Below is a small trained network, with its code and all its weights. Each question gives an input and a target symbol and asks what happens when units are switched off, that is, made to give their printed mean instead of their output.

import numpy as np


def w(rows, s, z=0):
    codes = np.array(rows[::2]) - 128.0
    scale = np.full(codes.shape[1], s)
    scale[-1] = z or s
    return codes * scale


def norm(h):
    return h / np.sqrt((h * h).mean(-1, keepdims=True) + 1e-5)


def f(y):
    return y / 2 * (1 + np.tanh(0.7978845608 * (y + 0.044715 * y**3)))


def softmax(a):
    e = np.exp(a - a.max(-1, keepdims=True))
    return e / e.sum(-1, keepdims=True)


def log_softmax(a):
    a = a - a.max(-1, keepdims=True)
    return a - np.log(np.exp(a).sum(-1, keepdims=True))


def net(x, mask):
    ids = ['ΓΔΛΠΨαβεζθμξτφω'.index(c) for c in x.split()]
    T = len(ids)
    res = E[ids] + P[:T]
    u = 0
    for l in range(3):
        r = norm(res)
        for j in range(2):
            rows = slice(2 * j, 2 * j + 2)
            q, k, v = (r @ M[l][rows].T for M in (Q, K, V))
            z = softmax(np.where(np.tri(T) > 0, q @ k.T / 2**0.5, -1e9)) @ v
            o = O[l][rows]
            res = res + np.where(mask[u + j], z, o[:, -1]) @ o[:, :-1]
        u += 2
        y = f(norm(res) @ A[l][:, :-1].T + A[l][:, -1])
        res = res + np.where(mask[u : u + 8], y, B[l][:, -1]) @ B[l][:, :-1]
        u += 8
    return log_softmax(norm(res)[-1] @ U[:, :-1].T + U[:, -1])


Q, K, V, O, A, B = {}, {}, {}, {}, {}, {}
E = w([
[124,157,63,104,161],'Γ',
[167,254,101,71,164],'Δ',
[119,177,64,55,160],'Λ',
[135,221,98,44,150],'Π',
[102,157,78,60,145],'Ψ',
[125,180,96,85,152],'α',
[105,218,73,21,115],'β',
[70,66,82,120,123],'ε',
[181,172,101,225,184],'ζ',
[127,171,35,183,116],'θ',
[34,147,102,58,11],'μ',
[132,162,41,221,84],'ξ',
[141,164,169,47,127],'τ',
[129,136,224,53,103],'φ',
[153,145,202,212,110],'ω',
],0.0035)
P = w([
[96,139,160,174,209],'0',
[231,97,53,83,100],'1',
[148,130,13,4,103],'2',
[29,162,138,157,97],'3',
[208,77,139,101,80],'4',
[138,134,64,41,91],'5',
[59,173,154,173,58],'6',
[177,66,193,131,84],'7',
[128,136,100,48,119],'8',
[37,144,154,156,82],'9',
],0.0045)
Q[0] = w([
[142,188,141,67,191],'L0H0',
[187,252,205,178,85],'L0H0',
[76,121,147,154,160],'L0H1',
[166,126,86,75,91],'L0H1',
],0.017)
K[0] = w([
[146,209,150,14,203],'L0H0',
[235,247,253,178,58],'L0H0',
[143,94,78,157,199],'L0H1',
[105,104,209,148,38],'L0H1',
],0.011)
V[0] = w([
[127,143,121,127,141],'L0H0',
[100,209,77,125,190],'L0H0',
[196,183,120,157,130],'L0H1',
[174,142,255,166,97],'L0H1',
],0.0038)
O[0] = w([
[122,106,132,130,130,138],'L0H0',
[113,4,145,149,140,204],'L0H0',
[133,159,86,69,111,94],'L0H1',
[187,33,105,120,102,5],'L0H1',
],0.003,0.0021)
A[0] = w([
[217,60,122,54,49,128],'L0N0',
[116,33,105,191,56,4],'L0N1',
[239,157,123,136,212,45],'L0N2',
[164,145,86,91,59,89],'L0N3',
[155,182,210,169,118,59],'L0N4',
[127,152,42,118,165,84],'L0N5',
[173,68,164,71,158,89],'L0N6',
[255,124,201,150,79,77],'L0N7',
],0.0066,0.0015)
B[0] = w([
[231,106,110,4,24,253],'L0N0',
[124,232,126,69,135,135],'L0N1',
[129,1,121,101,76,131],'L0N2',
[146,65,99,198,121,191],'L0N3',
[41,61,86,105,99,125],'L0N4',
[117,190,41,98,75,169],'L0N5',
[92,251,177,102,206,152],'L0N6',
[200,147,134,208,100,154],'L0N7',
],0.0069,0.0047)
Q[1] = w([
[23,168,91,108,135],'L1H0',
[62,206,235,201,77],'L1H0',
[66,188,206,246,72],'L1H1',
[209,126,163,136,104],'L1H1',
],0.013)
K[1] = w([
[116,96,103,205,186],'L1H0',
[165,106,132,66,246],'L1H0',
[116,70,43,101,247],'L1H1',
[131,170,55,71,92],'L1H1',
],0.013)
V[1] = w([
[115,9,114,88,121],'L1H0',
[100,160,111,21,174],'L1H0',
[153,207,25,191,141],'L1H1',
[188,125,86,142,233],'L1H1',
],0.012)
O[1] = w([
[152,91,197,73,108,198],'L1H0',
[88,203,197,100,118,253],'L1H0',
[161,149,95,254,144,117],'L1H1',
[176,145,142,159,227,145],'L1H1',
],0.0082,0.0032)
A[1] = w([
[204,122,225,211,77,131],'L1N0',
[179,61,100,150,203,25],'L1N1',
[108,153,83,1,165,215],'L1N2',
[177,36,140,167,149,73],'L1N3',
[248,146,193,215,143,5],'L1N4',
[186,76,74,185,133,175],'L1N5',
[125,53,109,124,67,165],'L1N6',
[62,147,114,161,228,121],'L1N7',
],0.0081,0.0018)
B[1] = w([
[164,160,82,2,120,149],'L1N0',
[58,165,141,127,74,119],'L1N1',
[154,141,213,224,93,254],'L1N2',
[95,167,215,108,87,126],'L1N3',
[189,77,148,34,64,137],'L1N4',
[163,214,71,189,134,138],'L1N5',
[157,69,155,191,152,194],'L1N6',
[64,49,51,103,72,197],'L1N7',
],0.009,0.0055)
Q[2] = w([
[2,130,153,148,163],'L2H0',
[111,154,157,185,68],'L2H0',
[214,164,94,91,30],'L2H1',
[4,68,159,94,150],'L2H1',
],0.017)
K[2] = w([
[62,98,167,65,251],'L2H0',
[132,39,79,92,154],'L2H0',
[125,204,124,51,32],'L2H1',
[45,113,164,177,238],'L2H1',
],0.015)
V[2] = w([
[180,44,129,100,180],'L2H0',
[160,56,63,135,155],'L2H0',
[149,62,223,152,141],'L2H1',
[66,116,123,206,2],'L2H1',
],0.0077)
O[2] = w([
[78,119,142,103,228,166],'L2H0',
[36,135,189,71,172,193],'L2H0',
[131,156,93,150,246,253],'L2H1',
[41,3,81,152,120,253],'L2H1',
],0.0045,0.0019)
A[2] = w([
[173,124,97,183,189,65],'L2N0',
[141,100,187,77,157,155],'L2N1',
[80,132,121,119,182,107],'L2N2',
[44,129,114,149,142,72],'L2N3',
[161,199,175,157,107,93],'L2N4',
[131,251,138,72,169,93],'L2N5',
[176,188,122,27,91,208],'L2N6',
[238,55,18,19,161,2],'L2N7',
],0.011,0.0033)
B[2] = w([
[144,86,93,171,172,121],'L2N0',
[164,184,88,172,82,181],'L2N1',
[152,181,100,120,164,142],'L2N2',
[192,153,130,100,137,174],'L2N3',
[55,150,144,111,207,199],'L2N4',
[131,28,98,101,162,163],'L2N5',
[212,102,155,111,129,254],'L2N6',
[205,158,14,92,2,200],'L2N7',
],0.015,0.0062)
U = w([
[201,141,54,93,43,200],'Γ',
[202,126,212,83,101,122],'Δ',
[181,26,117,62,195,47],'Λ',
[120,106,159,91,179,148],'Π',
[124,255,83,55,181,73],'Ψ',
[132,122,114,125,182,95],'α',
[67,217,98,136,54,33],'β',
[37,72,52,53,120,192],'ε',
[169,193,197,205,123,80],'ζ',
[133,136,55,209,144,135],'θ',
[69,55,187,155,20,66],'μ',
[126,143,73,201,156,161],'ξ',
[98,138,158,109,163,136],'τ',
[40,197,182,142,129,252],'φ',
[138,27,148,213,163,76],'ω',
],0.0096,0.0022)

Each question gives the input, a string of symbols that net reads in full, and the target symbol t.
The units are the heads (2 rows each of Q, K, V and O) and the neurons (one row each of A and B). Each row of codes is followed by its name. A weight is (code - 128) times the scale printed after its matrix; where a second scale follows, it is the last column's (O, A, B and U).
mask holds one flag per unit, layer by layer, with each layer's heads first. A switched-off unit (its flag False) gives its mean, the last column of its rows in O or B, instead of its output. The means were averaged over made-up inputs and are rounded, as every weight is.
A unit's drop is (log p(t) with every unit on - log p(t) with that unit switched off) / (log p(t) with every unit on - log p(t) with every unit switched off).
The circuit of an input: a set's keep is (log p(t) with only the set's units on - log p(t) with every unit switched off) / (log p(t) with every unit on - log p(t) with every unit switched off). Starting from the 12 units with the biggest drops (on a tie, the unit counted first), units are removed one at a time, each time the one whose removal leaves the highest keep (on an exact tie, the one counted first), for as long as the keep stays at least 0.8.
units of the circuit, in order: the units of the circuit, biggest drop first
unit that matters most: the unit with the biggest drop
k most important neurons: the k neurons with the biggest drops, biggest first
top k neurons in layer l: the k neurons of layer l with the biggest drops, biggest first
heads that matter: for each layer, one digit per head in row order, 1 if its drop is at least 0.15 and else 0, layers parted by /
input ε Ψ ζ, target ω: top neuron in layer 0	[L0N0]
input ζ ε Ψ, target ω: top 4 neurons in layer 1	[L1N2, L1N0, L1N6, L1N7]
input β Π ω Λ, target β: units of the circuit, in order	[L1H0, L0N0, L2H1]
input μ Δ Ψ, target μ: units of the circuit, in order	[L1H1, L1N2, L2N7, L2H1]
input ε ε τ Λ μ φ θ Λ Δ Λ, target ε: top 4 neurons in layer 0	[L0N2, L0N0, L0N3, L0N7]
input ε ε ε β, target ε: heads that matter	00 / 00 / 01
input ε Π ε ξ Π Ψ ε ε Λ Δ, target ε: top 2 neurons in layer 0	[L0N2, L0N0]
input θ Γ Λ Λ Λ Λ β, target θ: units of the circuit, in order	[L0N0, L1H0]
input ε φ Λ θ, target ε: 4 most important neurons	[L0N0, L0N2, L1N7, L0N7]
input φ ξ β Ψ ω ε ε β ε β, target φ: heads that matter	01 / 01 / 00
input β Ψ ε φ α μ, target Δ: units of the circuit, in order	[L1N2, L2N7]
input Λ Ψ Γ ε Ψ Ψ ε, target Λ: heads that matter	10 / 11 / 01
input Δ Π θ θ, target Δ: heads that matter	10 / 11 / 00
input ε Λ θ Λ, target ε: units of the circuit, in order	[L1N7, L0N0, L2H1, L2N6]
input β φ Δ ε β ε, target φ: top 3 neurons in layer 0	[L0N3, L0N7, L0N0]
input ζ θ ε Λ, target ζ: 2 most important neurons	[L0N2, L0N0]
input τ μ Λ ε ε Λ μ Ψ Δ, target μ: most important neuron	[L0N7]
input φ Γ Λ Γ Γ ζ Ψ ε β, target φ: heads that matter	00 / 01 / 00
input ε φ ε ε Ψ Π Γ, target ε: 4 most important neurons	[L0N2, L1N7, L0N0, L0N7]
input ε ε ε Λ ε Δ μ Λ β, target μ: 2 most important neurons	[L0N7, L2N7]
input Ψ Λ Λ θ Γ ω ε, target Ψ: heads that matter	10 / 11 / 00
input ζ Λ ζ μ μ ζ, target μ: unit that matters most	L1H1
input Δ Γ ξ ζ β ε, target ω: heads that matter	00 / 11 / 00
input β ε Λ φ ε τ θ, target β: heads that matter	00 / 10 / 11
input Ψ ε Ψ μ Γ Λ Λ, target Ψ: heads that matter	10 / 11 / 00
input Γ μ ε, target μ: heads that matter	10 / 01 / 00
input ε ζ β, target ω: 2 most important neurons	[L0N2, L1N2]
input ε Ψ φ Γ ζ ε Λ ε Λ Γ, target ε: top 2 neurons in layer 1	[L1N7, L1N2]
